Below is a small trained network, with its code and all its weights. Each question gives an input and a class and asks what happens when units are switched off, that is, made to give their printed mean instead of their output.

import numpy as np


def w(rows, s, z=0):
    codes = np.array(rows[::2]) - 128.0
    scale = np.full(codes.shape[1], s)
    scale[-1] = z or s
    return codes * scale


def f(y):
    return y / 2 * (1 + np.tanh(0.7978845608 * (y + 0.044715 * y**3)))


def log_softmax(a):
    a = a - a.max(-1, keepdims=True)
    return a - np.log(np.exp(a).sum(-1, keepdims=True))


def net(x, mask):
    res = np.array(x, float).reshape(1, 2) / 4 @ E
    y = f(res @ A[0][:, :-1].T + A[0][:, -1])
    res = res + np.where(mask, y, B[0][:, -1]) @ B[0][:, :-1]
    return log_softmax(res[-1] @ U[:, :-1].T + U[:, -1])


A, B = {}, {}
E = w([
[234,254,250,163,94,94,133,23,181,188],'x0',
[168,65,100,65,244,212,224,102,211,187],'x1',
],0.0077)
A[0] = w([
[81,185,143,223,5,28,34,184,20,56,55],'neuron 1',
[206,187,155,148,111,108,161,101,173,159,156],'neuron 2',
[147,169,119,116,102,123,129,91,153,155,132],'neuron 3',
[24,56,70,93,176,168,109,229,65,72,152],'neuron 4',
[62,83,67,74,124,163,142,225,126,71,171],'neuron 5',
[147,112,104,28,215,189,205,117,202,208,2],'neuron 6',
[255,218,195,160,109,106,138,22,181,172,155],'neuron 7',
],0.0054,0.0021)
B[0] = w([
[228,40,23,42,253,19,222,52,245,237,241],'neuron 1',
[77,150,150,156,89,142,98,194,70,88,166],'neuron 2',
[165,120,120,157,144,132,108,121,104,54,137],'neuron 3',
[63,208,157,176,109,196,82,170,91,77,251],'neuron 4',
[40,189,198,164,62,170,63,227,90,52,220],'neuron 5',
[237,42,96,43,202,69,175,38,201,244,200],'neuron 6',
[63,210,197,205,54,229,69,186,49,93,207],'neuron 7',
],0.006,0.011)
U = w([
[73,179,197,224,79,182,66,203,1,59,255],'0',
[168,89,79,16,196,47,181,53,224,204,1],'1',
],0.0082,0.00083)

Each question gives the input, the list of numbers given to net, and the class t.
The units are the neurons (one row each of A and B). Each row of codes is followed by its name. A weight is (code - 128) times the scale printed after its matrix; where a second scale follows, it is the last column's (A, B and U).
mask holds one flag per neuron, in row order. A switched-off neuron (its flag False) gives its mean, the last column of its row in B, instead of its output. The means were averaged over made-up inputs and are rounded, as every weight is.
A unit's drop is (log p(t) with every unit on - log p(t) with that unit switched off) / (log p(t) with every unit on - log p(t) with every unit switched off).
The circuit of an input: a set's keep is (log p(t) with only the set's units on - log p(t) with every unit switched off) / (log p(t) with every unit on - log p(t) with every unit switched off). Starting from all 7 units, units are removed one at a time, each time the one whose removal leaves the highest keep (on an exact tie, the one counted first), for as long as the keep stays at least 0.8.
circuit, biggest first: the units of the circuit, biggest drop first
top k neurons: the k neurons with the biggest drops, biggest first
drop of u: that unit's drop, to one decimal
input [4,4], class 0: circuit, biggest first => [neuron 1]
input [4,3], class 0: top 2 neurons => [neuron 1; neuron 7]
input [7,5], class 0: top 2 neurons => [neuron 7; neuron 1]
input [-7,5], class 0: top 3 neurons => [neuron 1; neuron 5; neuron 4]
input [-8,7], class 0: top 3 neurons => [neuron 5; neuron 4; neuron 1]
input [5,5], class 0: top 3 neurons => [neuron 7; neuron 1; neuron 2]
input [3,2], class 0: top 2 neurons => [neuron 1; neuron 7]
input [0,-1], class 1: drop of neuron 4 => 2.4
input [8,5], class 0: drop of neuron 7 => 0.8
input [-1,-7], class 1: drop of neuron 1 => 0.1
